Below are the code and all the weights of a small trained network. Each question names an input and a target symbol and asks about switching units off, where a switched-off unit gives its printed mean instead of its output.

import numpy as np


def w(rows, s, z=0):
    codes = np.array(rows[::2]) - 128.0
    scale = np.full(codes.shape[1], s)
    scale[-1] = z or s
    return codes * scale


def norm(h):
    return h / np.sqrt((h * h).mean(-1, keepdims=True) + 1e-5)


def f(y):
    return y / 2 * (1 + np.tanh(0.7978845608 * (y + 0.044715 * y**3)))


def softmax(a):
    e = np.exp(a - a.max(-1, keepdims=True))
    return e / e.sum(-1, keepdims=True)


def log_softmax(a):
    a = a - a.max(-1, keepdims=True)
    return a - np.log(np.exp(a).sum(-1, keepdims=True))


def net(x, mask):
    ids = ['αβγεζηθλμξπστφψω'.index(c) for c in x.split()]
    T = len(ids)
    res = E[ids] + P[:T]
    r = norm(res)
    for j in range(2):
        rows = slice(3 * j, 3 * j + 3)
        q, k, v = (r @ M[0][rows].T for M in (Q, K, V))
        z = softmax(np.where(np.tri(T) > 0, q @ k.T / 3**0.5, -1e9)) @ v
        o = O[0][rows]
        res = res + np.where(mask[j], z, o[:, -1]) @ o[:, :-1]
    y = f(norm(res) @ A[0][:, :-1].T + A[0][:, -1])
    res = res + np.where(mask[2:10], y, B[0][:, -1]) @ B[0][:, :-1]
    return log_softmax(norm(res)[-1] @ U[:, :-1].T + U[:, -1])


Q, K, V, O, A, B = {}, {}, {}, {}, {}, {}
E = w([
[100,116,178,74],'α',
[139,106,102,134],'β',
[84,146,107,173],'γ',
[203,166,152,133],'ε',
[89,85,123,95],'ζ',
[129,137,184,110],'η',
[139,127,111,145],'θ',
[103,45,94,138],'λ',
[118,124,111,163],'μ',
[142,111,100,133],'ξ',
[175,83,137,130],'π',
[99,96,85,116],'σ',
[121,253,134,71],'τ',
[234,191,114,183],'φ',
[129,169,94,81],'ψ',
[165,164,183,198],'ω',
],0.031)
P = w([
[227,5,130,220],'0',
[199,9,139,166],'1',
[181,32,152,131],'2',
[168,51,170,114],'3',
[157,68,181,89],'4',
[136,71,183,77],'5',
[127,79,193,73],'6',
[117,82,204,56],'7',
[102,82,204,49],'8',
[97,91,214,38],'9',
[88,89,225,35],'10',
[84,88,231,25],'11',
[73,91,235,14],'12',
],0.0028)
Q[0] = w([
[204,123,146,198],'h0',
[71,127,146,247],'h0',
[77,28,105,159],'h0',
[49,104,184,115],'h1',
[113,149,75,144],'h1',
[147,204,160,197],'h1',
],0.011)
K[0] = w([
[221,114,137,190],'h0',
[53,149,103,254],'h0',
[71,31,84,204],'h0',
[30,132,208,142],'h1',
[168,137,73,254],'h1',
[41,132,108,154],'h1',
],0.011)
V[0] = w([
[142,170,1,78],'h0',
[41,103,168,132],'h0',
[40,216,151,150],'h0',
[111,104,104,176],'h1',
[133,64,99,75],'h1',
[190,181,142,140],'h1',
],0.0078)
O[0] = w([
[187,13,104,107,96],'h0',
[144,165,47,106,109],'h0',
[253,65,146,94,2],'h0',
[112,16,177,69,188],'h1',
[84,173,48,179,180],'h1',
[79,159,52,134,111],'h1',
],0.005,0.0029)
A[0] = w([
[78,226,120,201,150],'n0',
[78,74,205,75,123],'n1',
[158,92,133,12,165],'n2',
[44,110,181,42,54],'n3',
[72,70,187,156,51],'n4',
[240,63,111,198,2],'n5',
[76,96,60,96,86],'n6',
[195,156,183,55,118],'n7',
],0.011,0.0034)
B[0] = w([
[137,40,60,131,184],'n0',
[99,180,157,162,195],'n1',
[111,121,13,188,176],'n2',
[196,180,70,201,165],'n3',
[190,254,206,27,234],'n4',
[72,81,56,128,255],'n5',
[70,107,177,126,214],'n6',
[137,86,139,43,187],'n7',
],0.0083,0.0046)
U = w([
[58,72,172,35,18],'α',
[130,145,126,160,76],'β',
[137,150,117,157,213],'γ',
[95,32,93,204,253],'ε',
[83,180,235,119,137],'ζ',
[132,143,122,157,123],'η',
[197,136,84,216,189],'θ',
[62,190,89,239,4],'λ',
[129,137,116,143,22],'μ',
[164,131,22,99,9],'ξ',
[129,137,123,153,30],'π',
[216,82,151,116,134],'σ',
[151,176,78,57,33],'τ',
[129,136,129,146,36],'φ',
[117,231,93,189,101],'ψ',
[145,110,201,254,130],'ω',
],0.016,0.0042)

Each question gives the input, a string of symbols that net reads in full, and the target symbol t.
The units are the heads (3 rows each of Q, K, V and O) and the neurons (one row each of A and B). Each row of codes is followed by its name. A weight is (code - 128) times the scale printed after its matrix; where a second scale follows, it is the last column's (O, A, B and U).
mask holds one flag per unit, heads first, then neurons. A switched-off unit (its flag False) gives its mean, the last column of its rows in O or B, instead of its output. The means were averaged over made-up inputs and are rounded, as every weight is.
A unit's drop is (log p(t) with every unit on - log p(t) with that unit switched off) / (log p(t) with every unit on - log p(t) with every unit switched off).
The circuit of an input: a set's keep is (log p(t) with only the set's units on - log p(t) with every unit switched off) / (log p(t) with every unit on - log p(t) with every unit switched off). Starting from all 10 units, units are removed one at a time, each time the one whose removal leaves the highest keep (on an exact tie, the one counted first), for as long as the keep stays at least 0.8.
circuit, biggest first: the units of the circuit, biggest drop first
unit that matters most: the unit with the biggest drop
top k neurons: the k neurons with the biggest drops, biggest first
which heads matter: for each layer, one digit per head in row order, 1 if its drop is at least 0.15 and else 0, layers parted by /
input π π θ μ θ σ μ τ θ σ α σ μ, target ζ: unit that matters most => h1
input γ θ η π φ γ η η μ μ, target α: circuit, biggest first => [h1; h0; n4]
input ω β ε β γ, target ε: which heads matter => 00
input ψ μ θ π σ θ ξ λ π ξ, target α: circuit, biggest first => [h0; n2]
input π π π θ π, target ζ: circuit, biggest first => [h0; n4]
input θ μ π β β, target α: circuit, biggest first => [h0; n2; n0]
input θ π η μ α γ π η ξ μ γ λ θ, target α: top 2 neurons => [n1; n3]
input π η θ η ψ μ γ σ β π π β, target α: top 4 neurons => [n6; n2; n3; n5]
input ξ π σ ξ η η η θ π π μ π γ, target ε: which heads matter => 10
input θ μ μ θ μ η γ ω ξ λ π, target ε: top 2 neurons => [n5; n2]
input π π ξ φ φ θ μ ψ ε α, target ψ: which heads matter => 00
input π γ ξ σ π, target α: which heads matter => 10
input τ γ π γ π σ τ β θ π θ γ, target ζ: circuit, biggest first => [h1; h0; n4]
input γ σ π ε γ η η π, target α: which heads matter => 11
input π γ ψ π β ζ θ λ λ α η μ θ, target α: which heads matter => 11
input π μ η γ α ε ω γ μ π μ γ ξ, target ε: which heads matter => 01
input β ξ τ θ φ μ θ μ π π θ, target ζ: top 2 neurons => [n5; n4]
input π μ μ α σ μ α φ θ, target ε: circuit, biggest first => [n4]
input γ π μ ω ψ, target ξ: which heads matter => 10
input σ σ τ φ η β γ π π π, target ζ: top 2 neurons => [n4; n1]
input σ η γ ε, target σ: top 3 neurons => [n7; n4; n1]
input β α η π π α μ ψ, target ξ: top 2 neurons => [n2; n4]
input θ σ θ μ π π ζ ξ ξ, target α: top 2 neurons => [n6; n2]
input π μ η α μ, target α: top 2 neurons => [n3; n4]
